mfsd: [  10  -77  -74  -94 -117 -128   60  -58  185  148  116   38  -96  -82
 -303   57 -270  -32 -187  -54   81   78  -83 -163  -95  -60  153   57
  -66 -197  133  137]
qjlp: [  61  130   96   32 -271  134   57   24  207   23 -171  114  163 -138
  -61   96 -112  -14  159  -71  -76  -24 -176 -170 -206 -182  -39  177
  213  127 -435   75]
mrtg: [  28   22  161  174   11  -92  -99  -25   33 -104  215   22 -139   12
   31  -11   93  -31    1   58  -20   37  -40    3   61   37   97  -14
    8   29 -248  -93]
lcnc: [ 152   71 -109 -185   38   64 -115   -7  -51 -137 -200  -33  -94   50
   77  -65   19 -267   83  -31   30 -127  139  -60  152  -83   39  -54
  -58    9    2 -124]
srqq: [-112  -91   76  175   97  -63   22  -84 -111   68  253   19  -14   56
  170   65  130  187   20  129   46   28   64   84   51  131  -57  -55
   28   33 -153  -43]
qjlp: [ 118  -52   17  149  108    7 -281   52    9   54  213  180 -252  237
  144 -122  391 -198  142  168   74   -4   72  -47  196   21    2  -40
  247   59 -438 -325]
mfsd: [ -15  147  117  -90 -168 -106  208  146  151   95 -127 -179   48 -211
 -275 -159 -353   49 -139 -241 -110   72 -153  -58 -309  -57  -34  196
  -53  -72  344  373]
mfsd: [  -4 -117 -107   69   73   73  -82  -90  -25  -32  117  196  -62  184
   96   92  242   68   19  130   44    3   87  110   91  129   -7 -153
  117   44 -291 -186]
mrtg: [ -48    9  222  288  -74 -113  -51  -83  159 -112  266  146   -1  -67
  -38  206    0   90  -51  114  -70  117 -196   -5   36   -5  186  -43
  -45   16 -373  -64]
mfsd: [ -15  154   77   19 -113  175   76   80  157 -220 -267   -3  187  -13
  -37   16   30   13   48  -80 -118  -43  -57   45  -54  -92  -33   20
   37   92 -138  -16]
qjlp: [  34 -216 -244  -42   56   66  -95  -14   11  116   99  136 -112  192
  -26   52  225   41  -47   87  115  -49   85    0   39   75   16  -17
  190  -72  -13  -82]
bzqb: [  33   16 -116 -158  -60  -53  139  -19  180   53 -162  -10   49  -43
 -115   72 -193  -25  -49  -56   76  -75   29 -118  -41 -125   33   21
  -47  -93  113  142]
mrtg: [ -24   -9  -62  -38   74   -5   10 -116 -107  -45  -68   57   86  -16
  112  113  -37    6   75   73   39  -13   48   42   86   10  -10 -137
 -116   44  -36  -69]
lcnc: [ -70  269  570  534  -68 -314  -87  167  246 -220  254  -36 -123 -108
  -57  -66  -18  121 -105   41 -334  178 -293  100  -11   57  201   31
 -193   -1 -230   59]
lcnc: [  29    6 -163 -218  -88  -21  166 -126  209  -64 -110  122   22  -62
 -209  162 -150  -77  -57  -44  110  -38   29 -149  -44 -127   21  -26
  -12  -75  -73   65]
srqq: [  16  -44   83  -17  -59 -230  -33 -115  -14 -116  241  -12 -136 -253
 -198  147 -158  -49  -91    1   48   52 -154 -171  -66  -46  199  112
 -105  -91   39  132]
mrtg: [ 102  -26    0  -14    5  123 -127   -5 -132  -35   40    2  -69   35
  213  -10  260 -111  213   45   72 -143   93 -107   50  -52  -85  126
  267  138 -328 -117]
qjlp: [ -72  271 -138 -339 -177  192  291   76  171  -75 -621  -37  178  -28
 -221 -116 -312  -25  -31 -241 -130  -54  145    2 -176  -81 -201  -26
 -151  -85  203  169]
bzqb: [ -59   37   68   44  -73  -36   66   76   35   23  -67  -81   77 -111
 -131  -43 -111  109  -19  -69  -61   29 -122   -7 -178   -3   -8  121
  -18  -19  169  159]
mfsd: [  46   37  -43  -14  -15   92  -36   51  -26  138   -1   81 -108  123
   60 -147  127  -57   72  -15  -42    5   92    0  -25   59 -177   20
  173   49 -170  -74]
srqq: [  63 -308 -384 -417   62   38   38  -79  -96  374  135   47 -111   63
 -212  -87  -90 -171 -129  -60  351   60  119 -145  -56  -13  -40   14
  180 -150  322   33]
bzqb: [ 103  -63   71  118  123 -165 -223   33 -158   75  164  -29 -134    6
  189  -36   41  -32   38   95   -2    9  -47   49   94   72  140  -35
  -28   29   24  -13]
bzqb: [ -33 -190  -88 -151   23   16   49  -23 -151  300  264  -10  -60   -9
  -77  -85  -40    3 -121  -50  138  134   17  -24  -96   73  -92   60
  155  -51  178   82]
mfsd: [   6 -112   -4  -54   65 -164   -8   24  -76  213  196  -94 -123  -22
  -34  -91 -120   16 -129  -17   90   66   10  -10  -31   63   62   27
  -24 -109  260  145]
mfsd: [  61 -267 -383 -206  101 -127 -111 -106 -162  216   25   70 -154  -17
 -130   68   12  -56   77  100  267 -109   59 -213  -46    1   31   94
   54 -145  293   35]
mrtg: [   0 -232 -178  -59   41  -11  -40 -148 -186  189  143   33  -16    3
  163  210    6  133   26  111  143  -91   92  -55   27   55   33   17
   67  -38   -2   60]
mrtg: [  27   64  -24  -88  -17   56   85  102   26  151 -174 -156   64   43
   66 -135 -145   -9  -41 -110  -44  -46   78   33   -5  -34  -65   16
  -50  -29  250  105]
lcnc: [  75  -46  -70 -148 -116  -58  -60 -106 -121   56  164   86 -165 -192
 -126  118 -106 -107  -37  -39  -26   36  -78 -196  -95  -20   12  151
   39  -50   -1  108]
qjlp: [  -6   -8  173  279   43 -117 -147   90  142  -92  154   71  -90   86
   14  -10  209   61   21  128  -11   21  -91   39   48   32  146   -7
   83    8 -267  -87]
bzqb: [  53   20  -32  -85 -162  141  -21  -94  -37 -105   20   81  -31  -82
   30  196   13  -31   -6  -36 -105  -59    6  -96   -9  -39   -8   88
   76   27 -225   19]
lcnc: [ -91  238  455  320 -134 -204   11   53   74 -145  169  -41  -24 -215
    8   51 -174  152  -83  -15 -316  147 -218   59  -77   50  100   52
 -197   16 -187  169]
srqq: [ -37    0  126  177  -14 -100  -72   -2   54  -90  119  -12  -36  -45
  -39   67    9   53  -27   64  -39   20  -99  -20   31   -2  143   28
  -86  -43  -44  -15]
mfsd: [   0  -85  -70 -238  126  -76   58  -31 -181   77   30  -92   -6  -62
  -14 -106 -109  -82  -30  -49  188   49   76   15  -27   21  -28  -50
  -18  -14  245   84]
lcnc: [ -44   37  -65  -44  -13   26   57  -64  105 -119 -115   46   52   21
 -119   65  -86  -26  -66   -4   -7   17   19   19   61  -27   56 -119
 -171  -68   54  -71]
lcnc: [ -47  141   73  -28  -52   25   55   20  -49 -171 -196 -105   97 -131
  -38   -9 -115   11   28  -79 -120  -22  -35   18  -56  -28  -23   37
 -161   17  143   70]
srqq: [  24   72  -35 -180   49   -3   87  -21  -77  -27 -153 -104   51  -41
   50  -67 -155  -94   -4  -81   26  -19   94   32   37  -29  -46  -80
 -134   10  182   46]
mrtg: [ -59  160  313  195 -109 -103   13  -52   75 -306  101  -47   56 -228
  -15  190  -92   27  -26   12 -162   34 -177  -50   37  -91  149   56
 -191   28 -177   38]
mrtg: [  41    7   59  152  136   36  -39  290  113  273 -103  -97   54  277
  152 -367  161   28   65   -2   36    9   36  172   11   36  -92  -40
  192   74   79  -56]
bzqb: [  45   44   -6 -227 -102 -132   85  -98 -137   96   52  -64  -71 -275
  -64   79 -343  -78  -74 -115  -37   30  -30 -162 -106  -49  -11  114
 -127  -68  194  264]
lcnc: [  54 -127 -203 -142   51  -15  -10  -15  -64  232   26   46 -100   99
   46  -18   -1   13  -35   14   91  -38  127  -10   -5   67  -48  -23
   90  -67  101   62]
srqq: [  65 -145   26   -1   64 -156 -122   29  -49  187  422   14 -326   78
  -49 -132   66  -62 -191   10   67  122   26   -3   24  131   83   15
  114 -108   32   32]
qjlp: [  50  -78  -48   55  218   25 -147   90   -1   64  152   14 -194  351
  139 -230  292 -119  -80   81   72   33  195  171  270  120    6 -208
   50  -33    6 -271]
bzqb: [ -32   45 -128 -193   25   68  148  -18  -98   52 -170   -2   75  -11
  -27  -74  -83    3   -3  -92  -18   26   84   72  -81   51 -201  -58
  -34   27  195   63]
lcnc: [  35  -44  -83 -191  -83  -29   36  -30 -165  200   72  -42  -83 -164
 -102  -34 -180  -42  -42 -110   -4   42  -32 -127 -172   13  -92  165
   43  -46  223  195]
mrtg: [  59   -5  137  197   38   -2 -135  141  125  -13   44  -20  -37  166
  164  -69  169   46   11   64  -14  -43    3   99   88   18  132  -35
  123   38 -223  -59]
srqq: [  -3  226  131   93 -234  256   43  129  145 -205 -363    9  250  -93
  -47   15   13   46  148 -117 -247  -52 -172    3 -180 -118  -88  150
  101  163 -215   20]
bzqb: [-105  195  180   99 -112  102  168   47   57 -125 -144   -3  210  -79
   85   85  -37  173    0  -63 -246   26  -57  119  -73    2 -141    3
  -40  106 -122  102]
bzqb: [  33  -79    8  128  111   45 -125   65  -42   79  152   49 -101  187
  135 -132  328  -28  106   97   77  -15   65   35   74   61  -83    6
  237   83 -206 -184]
bzqb: [  44   32  -24   57   13  -26 -109    2   49 -110 -151  -48  -25   41
   51   31   -2  -38   79   58    7 -135   43  -44  105  -55  140  -17
 -123  -46   -7  -72]
mrtg: [ -41 -285   31   56  102 -287 -107  -94  -36   69  393  -17  -71 -123
 -192  113 -137   47 -170  109  252  148 -189  -47   -5   25  360  -24
  -95 -150  205   69]
mfsd: [   7   43  -23  -28  -20  234   20  -60  -16  -96  -78   88  100  105
  187   78  152  -42   88   22  -27  -50  117   52  123  -29 -113  -93
   97  125 -323 -180]
bzqb: [  26   41 -208 -219  -64  254  139    9   35  -31 -300   59  132   82
   34   42   70    8   34  -91  -37 -114  136   32  -45  -34 -202  -10
  138   62  -21   19]
lcnc: [ -94   72  180  308  -33   -8  -43  138  236  -55  -35  106   80  110
   66   70  181  184   46  129 -111  -14  -68   59   36  -13   52   -5
   74    5 -319  -44]
mrtg: [ -18  127   92  -46   25    1  142  159  118   32 -156  -86   85   46
  -60 -247  -83   -9  -55 -128  -28   83    2  134  -91    8  -95  -60
   10   36  125   84]
qjlp: [ -55   51  113  206    7  -92  -27   16   97  -15   89  119  -24   44
  -14   28   23  103  -49   73 -121  107  -84  104   17   87   40 -102
  -73   -5 -135  -40]
srqq: [  87  -56 -282 -312  130   71   43  -36 -117  184 -133    7  -78  166
  132 -119   27 -161   42  -20  163  -95  297  -12  113    9 -172 -113
   59  -22  121  -56]
mrtg: [-132  -45  211  284  262  -39  -13  124 -248  240  296 -122   23  209
  404 -213  218  221  -51   98  -90  145   95  364  154  264 -178 -168
   -2  105  125  -69]
mfsd: [ -81   29  113  128   78  -61   39   56  -76   62  -28 -128   87   -2
  122  -97  -11  125   82   27    5   -6   10   81  -26   47  -59    4
  -51   45   86   41]
bzqb: [  22  -82   50  136  174  -27 -204  -16 -217   50  254   68 -121  126
  243  -39  230  -43   38  145   -5   73   45  125  201  132    1 -134
   22   71 -116 -208]
qjlp: [  94    3   70  131   46 -150 -201  -95  -52 -209   42  114  -17 -130
   62  181   35  -85  154  141   10  -19 -169  -54   77  -54  203  -46
  -79   95 -226 -104]
qjlp: [-153   44  240  285  -82  -33   72   90  139   57  190    0   -5   52
  -11  -22   44  276 -121   15 -155  104  -60  116  -92  124  -19   39
   45  -35 -164   90]
bzqb: [  67  -66 -115  -54  105  178 -125   87  -60   51   74   94 -144  253
  105 -164  416 -162   67   46   64  -34  167   13  138   32 -174   -6
  294   58 -158 -246]
qjlp: [ 129  133 -112 -254   40  213  -89  131 -212 -105 -438 -179   53    6
  148 -221   72 -256  227 -119  -19 -191  146  -37   40 -108 -153   85
   33  108  206  -65]
qjlp: [  70   76   -5   84   97  -52 -163   27   10 -178  -90   86 -112   93
   -1  -98  148 -125  103   69  -34   -9    1   62   90   44   49 -118
  -61   45 -107 -196]
mrtg: [  58   67   98  304   20  -58 -235  -12   87 -136  134  177 -201  137
   86   34  251  -51   87  165 -131   -8  -28   11  169   58   88  -72
  -12   31 -401 -264]
mfsd: [  -8 -239 -119  -64   18  -59   28 -203   17  148  340   90  -57   -3
  -98  169  -71  -25 -133   69  230   81   -5 -104   65  -17  121  -52
   22  -93  -35  -52]
lcnc: [  34    6  105  150   18 -208 -112 -140    1 -172  229  110 -157  -91
   19  183   22  -17    9  125  -21   16  -75  -56   87   24  166  -47
 -108   -3 -257  -53]
srqq: [-104  217  382  223  -55 -103  121  127  156 -187  -77 -228  177 -136
  -62 -115 -231  113  -85 -108 -162  104 -183  146  -79  -27  120  -11
 -243   31  117  129]
mrtg: [  34   72 -123  -15  -39   84  -69 -139   33 -282 -116  145  -94   45
  -88   95  102 -112   68   37  -61  -68   61  -37   83    9    9  -83
 -100    3 -199 -220]
srqq: [ 101  -52 -115 -288   51  -66   -1  -97 -261   84   57  -88 -105 -130
   62  -11 -164 -157  -28  -75   80  -15   88  -74   13    1  -28   15
  -59  -15  239  116]
lcnc: [ -21  -86   19  150  165   93 -146  -86 -111 -211   33  -15   74  116
  168   10  283  -62  209  161  176  -73   54   51  199  -14   65 -110
   17  131 -226 -355]
bzqb: [ -62   58  418  498   26 -160 -150  198  300 -118  251  -52  -61  104
  -32 -134  199   69  -26  118  -36   92 -189   58   79  -18  242   27
   36   -8 -287 -134]
srqq: [ -95   94  278  205  -87 -108   80   70   62   52  190  -30   -6  -95
 -113 -110 -138  162 -128  -76 -169  212 -181  119 -189  121   -8   31
  -34   18  -28  145]
lcnc: [ -21   71  241  231   17  -59  -30   81    7    4  133  -39   10   26
  194  -16   41  130  -39   32 -153   58  -53  153   43   81   30  -43
  -12   70 -135   38]
qjlp: [ -57  187  333  248 -139   53  -99   85  132 -377 -159  -24  192 -174
  -64   64   25   -9  171   22 -116   -1 -253  -51  -50 -162  170  107
  -37  114 -332  -83]
qjlp: [ -28 -142  -13  -42   28   89   45   28 -140  301  183  -48   20   78
  203  -34   69  110  -26    2   79   10  108   36  -15   63 -131   54
  225   28  -23   80]
bzqb: [   4  -90 -304 -302  -42   37  164   -1  -15  247 -271  -62  118  -49
 -105   34 -246   66  -43 -103   92  -95   71  -82 -151  -52  -83   74
  -16 -116  441  250]
srqq: [ -62  -85 -108  -41  125  117   92  -28  -43   70  -61    0  143  157
  140  -19  111   68   44   47  132  -28  144  120   80   34 -117 -137
   60   57    6 -105]
srqq: [  17   51  -25  -83 -118  116  -23  211   65  196  -90  -27 -116   85
 -117 -239   36  -39  -42 -120  -89    3   48  -64 -138    8 -128  180
  194  -86   78   93]
qjlp: [  58   10 -125 -222  -50   92   21   15  -80  -66 -269  -91   71  -99
  -16    0  -43  -66  129  -81   76 -161   51 -118 -106 -104  -43  140
   77   26   98  103]
lcnc: [  10   88  200  193   19   18  -63   90   30  -39   42  -36   61   37
  163  -36   68    1   14   26 -126   42  -71  102  106  -12   31  -43
  -22   90 -107  -76]
mfsd: [  66  210  -34 -270  -64  -18  202  152  204   65 -359 -108   43  -25
 -194 -259 -315 -158  -96 -238  -40   28   40   -3 -124 -101  -85  -22
  -95  -63  302  192]
srqq: [-153  154  303  326   -7 -132   63   48   67 -192   15  -91  102  -98
  -40  -27  -43  207    5   18 -168   84 -162  138  -80   72   37   -9
 -195   46   -7   41]
qjlp: [ -76 -162   -4  -50   42  -55   50 -156 -180   99  298  -47  -13  -89
   52  135  -65   62  -88   43  122   52   36  -42   43   36   21    8
  -37  -48   77   47]
mfsd: [ -66  114  244  317   17   38 -112   78  113 -317  -58    2  113   51
   78   36  179   68   70   96 -130    1 -110  135  117  -12  139  -78
  -85   86 -241 -184]
mfsd: [  88   10 -126  -63   50   97  -45   19  131 -110 -213   -2    3  155
  -46 -117   95 -166   98   -4  134 -102   89  -17   79  -81   40  -75
   37   21  -62 -197]
srqq: [  38  110  203  186    9   25  -17   50    6 -154  -24  -84  101   -8
  204   -6   64   55   66   -7 -123  -27  -67  137   37    6   22  -31
   -5  169 -157  -24]
mfsd: [  17   51  172  177   61 -212   22  117   93  140  151 -167  -70    3
    3 -163 -112   28 -128  -36  -71   77  -86   62   22   25   62   11
 -133  -50  274  102]
mrtg: [   3  128  -68   31 -110    5  -14 -154   81 -334 -196   66  -37  -59
  -44  255  -59   24   24   34 -160 -152   40  -60   75  -24  103  -40
 -262  -63 -112  -46]
mfsd: [  67  199  -91 -265 -230   41  153  -10  102   20 -271   16  -81 -118
 -203  -59 -312  -86  -49 -216 -146  -28   56 -124 -212  -37 -118   93
  -52  -74   33  217]
lcnc: [ -24  141  130   56  -96 -111  -32  -28   32  -66  -23  -36 -110  -98
  -44    6 -186  -24    0   -8 -106   -6    6  -92    0  -13   86   34
 -200  -96  -76   51]
srqq: [ -79  -95   78   40   29 -137   16  -17   70   57  267  -11  -97    6
 -156  -27  -70   29 -188   20   95  138  -31    4   12   46  135  -41
  -58 -137   68   25]
mrtg: [ -36   -5  -58  -73  -46  136   80   39   19  -33  -87   31   87  -14
 -122  -44  114    4   58  -58   33   -2  -27  -33 -136  -33 -148  102
  183   61  -21   -4]
qjlp: [ 103  -79  -99  -32  104    7 -139  -46 -179   74   71   62  -82   53
  151  -23  128 -110  113   69   64  -22   42    0   82   38  -40  -42
   84   85  -58 -123]
bzqb: [   9 -389 -441 -268  127  106   74 -228 -133  180   68  121  122   66
 -119  128   27   20    4   49  400    7   46   -6  -63   35  -19 -106
  166   15  172  -85]
lcnc: [ -30   46   51  -39   20  -81   72   88  -56  118   17 -126  -58  -13
  -71 -208 -168   56 -147 -122  -86  111    1  129 -111  128  -48  -20
 -103  -56  323  161]
[ -79   36   69   97  -20  -62  122  -39  106  -10  -27    0  124  -26
   -3   92 -149  160  -64    9  -45   42  -47   90  -25   24   47  -94
 -138  -11    2   76]  mrtg
[  22  -53 -146   -1   71   43 -127   24  -33   27 -132  -19 -100  185
  110  -49  136    0   95   88   69 -166  195  -15  112   35   25  -25
    3  -76   -4 -108]  lcnc
[ 164  -36 -337 -503 -135   95   72   26  -82  356 -151   93 -119  -76
 -198 -118 -225 -212  -62 -214   28   26   58 -182 -231  -41 -209  143
  203  -71  257  232]  srqq
[ -28   86  -73 -194  -98 -109  183 -130   88  -97 -117   24   16 -199
 -316   65 -349  -52 -111 -120   -5   74  -65  -82 -142  -43   27  -31
 -235  -97  193  145]  bzqb
[ -43  -31  174  361  208   55  -50  275   96  106   39 -101  111  324
  216 -322  387  156   86   79   32   26   -5  293   53  107  -87  -74
  233  162  -51 -170]  mfsd
[  26 -165 -182 -137   46  102   -4  -34  -59  202   22   96   56   63
  -38  -42   57  -72   70   19  205   38   13  -47  -45  -24  -80   -9
  205   43  -19  -85]  mrtg
[ -33  124  -45  -49    7 -148   17 -116   12 -255 -161   48   19 -196
 -201  143 -150 -122   37   28  -54   -3  -93 -120   50 -101   61  -36
 -343  -70  196  -37]  bzqb
[  38 -120 -282 -199  -98  125   72 -180  110   48  -57  166    8   36
 -150  174  -52  -62    2    3  162  -65   76 -160  -23  -81    0  -13
   89  -61 -148  -66]  mfsd
[ -28   -5  100  160   27  -20  -85  -46 -161  -94   52  -25   81 -111
  148  121   82   72  146   91  -45  -37  -96   -4   21   -2   14   59
  -29  108  -75  -39]  bzqb
[  21    3  -57 -172   63   51   25  -31  -50 -125 -157  -53  107  -48
  -65  -62  -57 -161   63  -46  143    1    8   -9   19  -89   20  -66
  -50   48  102  -78]  mrtg
[ -23   75  142   76 -132 -115  -22   78  154   19   55  -34  -95  -96
 -204  -41 -163   -6 -106  -51  -90   67 -122 -105  -88  -43  126  120
  -79 -134   43  118]  srqq
[  11   22   99  225   95 -128 -138   38   68 -192   52   29  -53   45
  -37  -21  118    7   -1   89  -52   40 -118  107   77   55  160  -97
 -114   17  -13 -126]  qjlp
[ -55  154  262  250  -46 -251  -17   15  290 -358    5    2  -27 -110
 -179  115  -92   57  -80   56  -99   25 -173   -4   29  -56  295  -44
 -259  -87 -126   34]  qjlp
[ -17  220   69   85 -148  257  130  146  249  -82 -407  -40  285   61
   76   -5   33   41  122  -79 -174 -123  -13   13  -12 -169 -138   63
   54  109 -137  -31]  mfsd
[ -74  -46  191  139 -111   80  -31   37  -66   35  198  -80   55  -88
   81   83   44  135  -25    1  -69   21  -91  -33  -51   -9   31  178
  118   22 -120   77]  mfsd
[ -79 -117  127  121   23  -67  -15  -43   -8 -115  236   30   51  -88
  -65  112  100  105  -18   74  104   76 -141   10  -56   13  113   34
   95   40 -146    3]  mrtg
[ -81 -135   78  298  177   45 -188   73    3  -44  179  110   18  236
   70  -82  390   69   69  195   89   90  -47  175  130  107   62 -134
  137   74 -215 -318]  lcnc
[  50 -147  -75  -71   97  185  -95   41  -89   65  112   48  -10  177
  126  -88  295 -106   47   40  156    1   96   41  100    5  -67  -29
  293   91 -161 -189]  mfsd
[ -87   -4  -94  -86   94  -34   73   66  -81  139  -92  -51   -8   64
  -36 -145  -34   59  -49  -23    3   31  105   79  -27   92 -132  -45
  -83  -87  331   63]  srqq
[  43  124  129  -27   49  -13  -39   39  -43 -260 -173 -195   84 -112
   41  -79  -32 -180  121  -42   38  -81  -26  -45   83 -149   82   28
 -134   71   90  -62]  mrtg
[ -63 -183  120  247  181   36 -114  146 -151  272  337   37   15  198
  264 -141  390  157   58  144   70  108  -15  178   39  151 -129   -1
  344  136 -150 -108]  mrtg
[  34  -44 -159 -335 -106   29  258  -86   -6  290  -32  -42   92 -157
 -136    1 -329  -72  -67 -175  128   42   10 -159 -183 -109 -158  101
   69  -24  218  229]  lcnc
[ -22  204  242  100 -173   -8    6  -74   57 -267 -151  -98  158 -247
   84  235 -247  -12   79   -8 -153  -84 -106 -120   64 -187  174   61
 -264   21 -181   51]  srqq
[ -14 -127  -79  -38   94  111  -11  149    1  118  -69  -25  116  127
  -26 -164  175   20   44   -4  153   13  -11   74  -65   -3  -61   22
  236   50  117  -39]  mrtg
[ -21  -19 -109 -116 -152  224   57  -29   71 -147 -205   26  198  -99
 -144  173   19  -16   59  -53   19  -93  -76 -137  -81 -168   -7  145
   93   20  -20   -6]  mrtg
